Here is a tiny trained network, its code and every weight. The questions are about switching its units off for an input and a target symbol, where a switched-off unit gives its printed mean instead of its output.

import numpy as np


def w(rows, s, z=0):
    codes = np.array(rows[::2]) - 128.0
    scale = np.full(codes.shape[1], s)
    scale[-1] = z or s
    return codes * scale


def f(y):
    return np.maximum(y, 0)


def softmax(a):
    e = np.exp(a - a.max(-1, keepdims=True))
    return e / e.sum(-1, keepdims=True)


def log_softmax(a):
    a = a - a.max(-1, keepdims=True)
    return a - np.log(np.exp(a).sum(-1, keepdims=True))


def net(x, mask):
    ids = ['ΓΞΨαβδεζθλμστφω'.index(c) for c in x.split()]
    T = len(ids)
    res = E[ids] + P[:T]
    u = 0
    for l in range(2):
        r = res
        for j in range(2):
            rows = slice(4 * j, 4 * j + 4)
            q, k, v = (r @ M[l][rows].T for M in (Q, K, V))
            z = softmax(np.where(np.tri(T) > 0, q @ k.T / 4**0.5, -1e9)) @ v
            o = O[l][rows]
            res = res + np.where(mask[u + j], z, o[:, -1]) @ o[:, :-1]
        u += 2
        y = f(res @ A[l][:, :-1].T + A[l][:, -1])
        res = res + np.where(mask[u : u + 12], y, B[l][:, -1]) @ B[l][:, :-1]
        u += 12
    return log_softmax(res[-1] @ U[:, :-1].T + U[:, -1])


Q, K, V, O, A, B = {}, {}, {}, {}, {}, {}
E = w([
[80,104,122,153,201,127,147,128],'Γ',
[150,109,117,80,86,215,122,141],'Ξ',
[128,125,60,237,127,90,88,85],'Ψ',
[88,120,133,138,113,181,180,196],'α',
[83,112,154,163,50,187,126,108],'β',
[200,149,118,195,85,150,156,139],'δ',
[102,98,131,148,101,164,5,209],'ε',
[136,102,88,171,69,82,120,185],'ζ',
[150,73,133,143,122,120,193,94],'θ',
[130,114,120,187,204,154,97,209],'λ',
[77,165,159,126,166,201,103,141],'μ',
[127,138,47,142,162,98,183,150],'σ',
[58,185,247,127,51,123,114,140],'τ',
[135,164,41,105,194,119,125,150],'φ',
[127,105,93,103,180,153,152,56],'ω',
],0.021)
P = w([
[73,14,136,248,84,207,69,95],'0',
[199,55,198,255,180,166,126,98],'1',
[190,62,219,233,202,164,151,105],'2',
[170,71,214,190,197,158,158,122],'3',
[145,89,205,169,192,161,164,130],'4',
[129,109,186,176,185,154,183,139],'5',
[111,108,173,145,166,174,173,139],'6',
[94,130,174,138,175,165,178,141],'7',
[103,169,166,127,177,148,200,140],'8',
[79,162,142,96,154,153,212,145],'9',
[55,148,115,113,149,182,224,160],'10',
[75,164,157,132,153,177,175,116],'11',
[62,168,197,96,149,169,166,130],'12',
],0.0054)
Q[0] = w([
[101,48,117,196,164,171,227,176],'L0H0',
[130,46,74,173,212,153,147,184],'L0H0',
[150,183,112,125,2,132,126,148],'L0H0',
[192,126,109,100,186,80,146,59],'L0H0',
[131,151,124,172,108,228,103,198],'L0H1',
[197,111,74,118,128,101,134,154],'L0H1',
[188,60,125,187,45,253,135,140],'L0H1',
[231,72,209,129,149,114,100,180],'L0H1',
],0.0072)
K[0] = w([
[100,182,210,30,168,2,87,175],'L0H0',
[110,169,177,107,131,77,144,105],'L0H0',
[99,127,81,126,155,201,73,134],'L0H0',
[162,88,139,101,89,137,11,126],'L0H0',
[109,226,79,53,141,32,146,154],'L0H1',
[200,167,54,126,200,42,117,111],'L0H1',
[90,139,216,80,92,73,108,174],'L0H1',
[191,117,197,181,48,162,134,100],'L0H1',
],0.0061)
V[0] = w([
[116,101,99,102,190,51,137,168],'L0H0',
[172,127,145,99,151,163,169,233],'L0H0',
[73,196,175,124,92,108,127,124],'L0H0',
[194,129,140,120,146,175,130,254],'L0H0',
[87,117,126,141,113,126,59,121],'L0H1',
[187,47,97,116,104,135,117,123],'L0H1',
[135,95,151,94,176,156,108,119],'L0H1',
[88,138,181,132,138,24,126,145],'L0H1',
],0.0078)
O[0] = w([
[53,40,161,73,217,45,173,165,2],'L0H0',
[84,195,45,105,125,120,94,255,138],'L0H0',
[45,247,113,66,96,83,159,95,185],'L0H0',
[159,93,165,68,110,165,233,174,177],'L0H0',
[141,152,90,133,142,104,171,76,233],'L0H1',
[94,126,183,166,168,217,189,190,51],'L0H1',
[176,117,126,203,90,104,186,142,119],'L0H1',
[181,220,170,58,231,53,164,91,147],'L0H1',
],0.0065,0.0044)
A[0] = w([
[64,166,139,141,171,167,161,83,204],'L0N0',
[100,174,48,126,193,125,124,123,126],'L0N1',
[151,75,159,78,132,143,147,74,144],'L0N2',
[149,106,56,62,147,171,132,123,137],'L0N3',
[98,116,157,124,170,149,159,137,3],'L0N4',
[2,178,164,82,77,114,124,96,170],'L0N5',
[162,67,117,136,66,73,164,118,80],'L0N6',
[155,105,82,130,105,64,78,143,132],'L0N7',
[134,107,151,150,170,143,123,144,36],'L0N8',
[185,136,84,192,157,109,82,173,120],'L0N9',
[175,107,74,121,150,174,118,85,165],'L0N10',
[122,164,86,176,135,143,37,201,161],'L0N11',
],0.0092,0.0033)
B[0] = w([
[118,122,122,29,107,124,91,44,221],'L0N0',
[172,35,159,129,98,143,128,182,181],'L0N1',
[117,158,83,214,201,158,110,188,151],'L0N2',
[185,157,72,164,131,134,77,166,155],'L0N3',
[108,183,60,48,173,174,96,96,139],'L0N4',
[221,67,82,133,169,149,124,124,254],'L0N5',
[138,150,149,109,112,139,255,26,151],'L0N6',
[120,79,167,119,62,122,78,57,156],'L0N7',
[23,136,169,79,66,142,183,132,148],'L0N8',
[187,76,167,86,81,95,158,201,197],'L0N9',
[159,216,115,165,196,148,117,163,178],'L0N10',
[177,135,201,56,140,146,158,24,238],'L0N11',
],0.0066,0.0084)
Q[1] = w([
[201,173,150,65,121,166,172,89],'L1H0',
[100,2,124,183,48,190,188,117],'L1H0',
[145,156,78,167,89,35,219,171],'L1H0',
[154,136,101,64,85,116,138,148],'L1H0',
[253,78,67,105,158,146,181,83],'L1H1',
[163,54,67,186,157,201,101,160],'L1H1',
[228,31,115,66,114,43,104,106],'L1H1',
[118,178,63,158,159,78,66,122],'L1H1',
],0.0062)
K[1] = w([
[120,179,83,36,76,169,136,200],'L1H0',
[135,232,190,127,169,131,112,160],'L1H0',
[135,63,152,131,185,162,87,95],'L1H0',
[156,143,133,77,125,89,186,118],'L1H0',
[168,48,70,50,87,109,143,107],'L1H1',
[180,127,147,157,178,2,132,132],'L1H1',
[150,84,73,114,148,119,163,120],'L1H1',
[133,53,174,222,161,181,98,177],'L1H1',
],0.0079)
V[1] = w([
[146,159,73,149,214,159,61,196],'L1H0',
[121,210,207,180,145,74,177,144],'L1H0',
[231,124,146,159,148,95,109,166],'L1H0',
[122,127,231,94,170,152,54,143],'L1H0',
[223,130,25,140,204,206,155,119],'L1H1',
[182,112,50,168,158,133,207,93],'L1H1',
[178,105,74,180,72,57,255,154],'L1H1',
[58,166,160,92,196,184,213,78],'L1H1',
],0.0067)
O[1] = w([
[173,123,46,200,104,175,39,181,92],'L1H0',
[205,208,186,167,130,176,208,136,57],'L1H0',
[223,120,175,131,155,97,89,141,182],'L1H0',
[152,131,122,24,249,242,81,60,149],'L1H0',
[99,169,159,164,187,128,85,150,254],'L1H1',
[111,149,183,168,118,91,133,152,196],'L1H1',
[133,148,135,186,79,43,153,98,122],'L1H1',
[2,194,153,118,218,174,97,155,120],'L1H1',
],0.0074,0.0076)
A[1] = w([
[95,181,215,86,88,123,45,129,147],'L1N0',
[109,247,160,112,127,198,120,191,163],'L1N1',
[122,92,115,186,115,69,194,118,131],'L1N2',
[201,71,126,105,46,91,139,111,28],'L1N3',
[85,24,172,145,161,112,110,90,111],'L1N4',
[178,209,64,119,138,119,143,254,76],'L1N5',
[138,120,45,178,199,127,189,88,4],'L1N6',
[92,12,152,195,157,194,244,182,31],'L1N7',
[144,97,146,146,118,154,213,238,104],'L1N8',
[214,143,91,51,119,111,85,165,198],'L1N9',
[95,110,84,131,231,23,162,164,36],'L1N10',
[177,40,105,119,112,154,136,83,249],'L1N11',
],0.0072,0.0028)
B[1] = w([
[106,169,7,173,154,181,245,118,255],'L1N0',
[113,103,32,95,96,150,144,141,203],'L1N1',
[52,147,100,158,173,98,165,71,163],'L1N2',
[186,122,2,59,127,135,158,19,199],'L1N3',
[133,58,170,135,183,154,154,138,201],'L1N4',
[98,71,164,163,117,116,173,29,172],'L1N5',
[95,157,134,156,212,192,174,193,152],'L1N6',
[53,232,223,77,106,108,97,147,189],'L1N7',
[175,179,38,115,66,56,84,187,172],'L1N8',
[121,113,186,119,102,134,58,123,249],'L1N9',
[68,34,106,163,88,150,83,150,142],'L1N10',
[119,145,221,166,122,157,176,167,248],'L1N11',
],0.0067,0.0077)
U = w([
[59,103,149,109,190,102,85,113,118],'Γ',
[163,160,61,189,76,185,46,165,42],'Ξ',
[159,102,138,189,175,134,138,54,20],'Ψ',
[42,201,81,85,42,120,91,148,159],'α',
[68,187,176,156,56,181,88,59,193],'β',
[196,254,109,159,97,150,161,157,119],'δ',
[190,74,151,89,146,193,158,132,144],'ε',
[126,107,111,65,102,100,222,104,87],'ζ',
[79,238,131,176,164,130,169,131,142],'θ',
[168,170,160,64,170,116,110,197,147],'λ',
[113,149,55,100,148,194,123,110,97],'μ',
[90,109,75,166,155,50,127,166,253],'σ',
[127,232,114,80,165,84,42,34,111],'τ',
[200,75,115,143,189,87,57,169,120],'φ',
[155,170,60,215,237,152,109,154,133],'ω',
],0.0075,0.0049)

Each question gives the input, a string of symbols that net reads in full, and the target symbol t.
The units are the heads (4 rows each of Q, K, V and O) and the neurons (one row each of A and B). Each row of codes is followed by its name. A weight is (code - 128) times the scale printed after its matrix; where a second scale follows, it is the last column's (O, A, B and U).
mask holds one flag per unit, layer by layer, with each layer's heads first. A switched-off unit (its flag False) gives its mean, the last column of its rows in O or B, instead of its output. The means were averaged over made-up inputs and are rounded, as every weight is.
A unit's drop is (log p(t) with every unit on - log p(t) with that unit switched off) / (log p(t) with every unit on - log p(t) with every unit switched off).
The circuit of an input: a set's keep is (log p(t) with only the set's units on - log p(t) with every unit switched off) / (log p(t) with every unit on - log p(t) with every unit switched off). Starting from the 12 units with the biggest drops (on a tie, the unit counted first), units are removed one at a time, each time the one whose removal leaves the highest keep (on an exact tie, the one counted first), for as long as the keep stays at least 0.8.
circuit, biggest first: the units of the circuit, biggest drop first
k most important neurons: the k neurons with the biggest drops, biggest first
k most important neurons of layer l: the k neurons of layer l with the biggest drops, biggest first
input τ ε τ, target ε: circuit, biggest first => [L1H1]
input Γ β ζ ζ ω, target ω: circuit, biggest first => [L0N2 L0N10]
input β δ ζ δ β, target δ: circuit, biggest first => [L1H0 L0H0 L0N10 L1H1]
input β Γ α σ ε, target ε: circuit, biggest first => [L0N11 L0H0]
input τ Ψ τ, target Ψ: circuit, biggest first => [L0H0 L0N5 L1N4]
input δ θ τ, target δ: 2 most important neurons => [L1N0 L0N0]
input β ε β, target ε: circuit, biggest first => [L1H1 L0N11]
input τ μ λ, target τ: circuit, biggest first => [L0H0 L0H1]
input λ φ μ σ, target σ: circuit, biggest first => [L1H1 L0H0 L1N10]
input ε τ ε ζ β ε τ τ δ, target τ: circuit, biggest first => [L0H1 L1N0]
input τ φ θ, target τ: 2 most important neurons => [L0N0 L1N0]
input β ε λ ε ω Ψ ε ε β, target ε: 2 most important neurons => [L0N11 L0N9]
input ε τ λ, target ε: circuit, biggest first => [L1H0 L0N11]
input α ζ β τ λ δ τ τ ε β, target τ: circuit, biggest first => [L0H1]
input ω λ τ μ μ α, target μ: circuit, biggest first => [L1H1 L1N1 L1H0]
input μ μ ζ β Ψ ε ε ζ β ε, target ζ: 2 most important neurons => [L0N11 L0N6]
input ζ ε δ α Ξ β ω ζ θ φ, target φ: 2 most important neurons of layer 0 => [L0N1 L0N3]
input τ ε μ, target τ: 2 most important neurons of layer 0 => [L0N5 L0N0]
input τ τ Ψ ω τ δ ε δ μ ε δ μ ε, target δ: 3 most important neurons => [L1N0 L0N11 L0N5]
input δ τ λ δ Ψ α μ ε ζ τ τ ε, target τ: circuit, biggest first => [L0H1]
input μ Γ θ Γ μ θ ε μ ζ, target ζ: 3 most important neurons => [L0N6 L0N10 L0N9]
input Ψ σ θ, target θ: 2 most important neurons => [L1N7 L0N6]
input α β φ, target φ: 2 most important neurons of layer 0 => [L0N9 L0N1]
input δ ε τ ε ε ζ τ τ μ θ, target τ: 2 most important neurons of layer 0 => [L0N0 L0N5]
input ε Ξ σ δ δ ε δ ε τ, target δ: 2 most important neurons => [L0N5 L0N0]
input θ φ τ ε ζ β τ ε, target ζ: 2 most important neurons of layer 1 => [L1N0 L1N3]
input τ β ω, target τ: circuit, biggest first => [L0H0]
input σ ω ω, target ω: 2 most important neurons => [L0N10 L0N2]
input φ δ δ, target δ: 2 most important neurons => [L1N8 L0N0]
input δ Γ μ, target μ: 2 most important neurons of layer 0 => [L0N5 L0N8]
